Below is a small trained network, with its code and all its weights. Each question gives an input and a target symbol and asks what happens when units are switched off, that is, made to give their printed mean instead of their output.

import numpy as np


def w(rows, s, z=0):
    codes = np.array(rows[::2]) - 128.0
    scale = np.full(codes.shape[1], s)
    scale[-1] = z or s
    return codes * scale


def norm(h):
    return h / np.sqrt((h * h).mean(-1, keepdims=True) + 1e-5)


def f(y):
    return np.maximum(y, 0)


def softmax(a):
    e = np.exp(a - a.max(-1, keepdims=True))
    return e / e.sum(-1, keepdims=True)


def log_softmax(a):
    a = a - a.max(-1, keepdims=True)
    return a - np.log(np.exp(a).sum(-1, keepdims=True))


def net(x, mask):
    ids = ['αγδζλξ'.index(c) for c in x.split()]
    T = len(ids)
    res = E[ids] + P[:T]
    q, k, v = (norm(res) @ M[0].T for M in (Q, K, V))
    z = softmax(np.where(np.tri(T) > 0, q @ k.T / 4**0.5, -1e9)) @ v
    res = res + np.where(mask[0], z, O[0][:, -1]) @ O[0][:, :-1]
    y = f(norm(res) @ A[0][:, :-1].T + A[0][:, -1])
    res = res + np.where(mask[1:13], y, B[0][:, -1]) @ B[0][:, :-1]
    return log_softmax(norm(res)[-1] @ U[:, :-1].T + U[:, -1])


Q, K, V, O, A, B = {}, {}, {}, {}, {}, {}
E = w([
[85,115,128,152],'α',
[73,102,146,129],'γ',
[145,155,44,83],'δ',
[94,253,97,109],'ζ',
[181,143,56,85],'λ',
[130,38,135,122],'ξ',
],0.015)
P = w([
[197,160,209,206],'0',
[174,180,92,70],'1',
[2,186,73,131],'2',
[161,115,168,47],'3',
[253,107,244,229],'4',
[173,108,185,62],'5',
[74,176,116,130],'6',
[143,118,172,66],'7',
],0.0068)
Q[0] = w([
[45,139,170,62],'head 0',
[83,201,68,196],'head 0',
[54,127,119,143],'head 0',
[92,82,232,248],'head 0',
],0.011)
K[0] = w([
[176,104,98,131],'head 0',
[159,125,194,254],'head 0',
[234,199,232,119],'head 0',
[70,109,85,145],'head 0',
],0.0079)
V[0] = w([
[154,21,70,79],'head 0',
[154,233,202,16],'head 0',
[239,159,163,70],'head 0',
[80,169,77,255],'head 0',
],0.0068)
O[0] = w([
[66,111,56,180,219],'head 0',
[148,217,199,204,188],'head 0',
[243,126,63,221,252],'head 0',
[254,156,89,81,40],'head 0',
],0.0082,0.0022)
A[0] = w([
[2,77,145,126,93],'neuron 0',
[218,105,127,49,251],'neuron 1',
[80,109,33,39,183],'neuron 2',
[160,161,63,104,114],'neuron 3',
[96,246,84,62,147],'neuron 4',
[96,135,142,151,142],'neuron 5',
[169,113,91,147,99],'neuron 6',
[244,204,46,170,155],'neuron 7',
[109,218,109,79,164],'neuron 8',
[80,225,170,104,113],'neuron 9',
[152,129,43,142,64],'neuron 10',
[66,29,188,90,233],'neuron 11',
],0.0089,0.0029)
B[0] = w([
[235,101,174,121,188],'neuron 0',
[96,110,74,122,192],'neuron 1',
[179,43,82,145,194],'neuron 2',
[65,85,176,115,186],'neuron 3',
[146,131,255,143,187],'neuron 4',
[180,168,197,109,146],'neuron 5',
[138,125,82,98,160],'neuron 6',
[28,137,193,122,254],'neuron 7',
[152,165,140,112,170],'neuron 8',
[107,137,196,125,151],'neuron 9',
[175,93,109,152,180],'neuron 10',
[140,128,60,165,206],'neuron 11',
],0.0075,0.0094)
U = w([
[162,148,84,46,251],'α',
[147,99,188,67,48],'γ',
[90,173,138,173,49],'δ',
[127,247,181,101,91],'ζ',
[69,150,107,241,241],'λ',
[134,72,24,172,43],'ξ',
],0.013,0.0028)

Each question gives the input, a string of symbols that net reads in full, and the target symbol t.
The units are the heads (4 rows each of Q, K, V and O) and the neurons (one row each of A and B). Each row of codes is followed by its name. A weight is (code - 128) times the scale printed after its matrix; where a second scale follows, it is the last column's (O, A, B and U).
mask holds one flag per unit, heads first, then neurons. A switched-off unit (its flag False) gives its mean, the last column of its rows in O or B, instead of its output. The means were averaged over made-up inputs and are rounded, as every weight is.
A unit's drop is (log p(t) with every unit on - log p(t) with that unit switched off) / (log p(t) with every unit on - log p(t) with every unit switched off).
The circuit of an input: a set's keep is (log p(t) with only the set's units on - log p(t) with every unit switched off) / (log p(t) with every unit on - log p(t) with every unit switched off). Starting from the 12 units with the biggest drops (on a tie, the unit counted first), units are removed one at a time, each time the one whose removal leaves the highest keep (on an exact tie, the one counted first), for as long as the keep stays at least 0.8.
units of the circuit, in order: the units of the circuit, biggest drop first
most important unit: the unit with the biggest drop
k most important neurons: the k neurons with the biggest drops, biggest first
drop of u: that unit's drop, to one decimal
input α α γ γ γ ζ δ, target γ: most important unit -> neuron 4
input γ ζ α γ, target ζ: units of the circuit, in order -> (head 0; neuron 2)
input δ α λ γ ξ γ γ, target ξ: 3 most important neurons -> (neuron 7; neuron 4; neuron 11)
input λ ξ δ α, target ξ: 2 most important neurons -> (neuron 7; neuron 4)
input ξ λ γ, target ξ: units of the circuit, in order -> (head 0; neuron 7; neuron 0)
input δ γ λ δ, target γ: 3 most important neurons -> (neuron 4; neuron 11; neuron 2)
input δ α δ ζ α α, target ζ: 2 most important neurons -> (neuron 2; neuron 9)
input α α α α, target α: 3 most important neurons -> (neuron 7; neuron 11; neuron 3)
input λ ξ ξ λ α δ, target λ: 2 most important neurons -> (neuron 7; neuron 0)
input δ α ξ ξ γ α λ, target γ: 2 most important neurons -> (neuron 4; neuron 11)
input α α α λ λ, target α: units of the circuit, in order -> (head 0; neuron 1)
input δ λ γ ζ ξ, target ξ: 2 most important neurons -> (neuron 11; neuron 7)
input λ α ζ ζ α λ, target ζ: 2 most important neurons -> (neuron 2; neuron 7)
input α ξ γ λ, target ξ: most important neuron -> (neuron 2)
input δ α λ λ ξ ξ α, target ξ: drop of neuron 7 -> 0.2
input α ξ λ, target α: drop of neuron 8 -> 0.1
input ξ λ λ λ, target λ: drop of neuron 7 -> 0.4
input λ ξ γ δ, target ξ: drop of neuron 2 -> 0.9
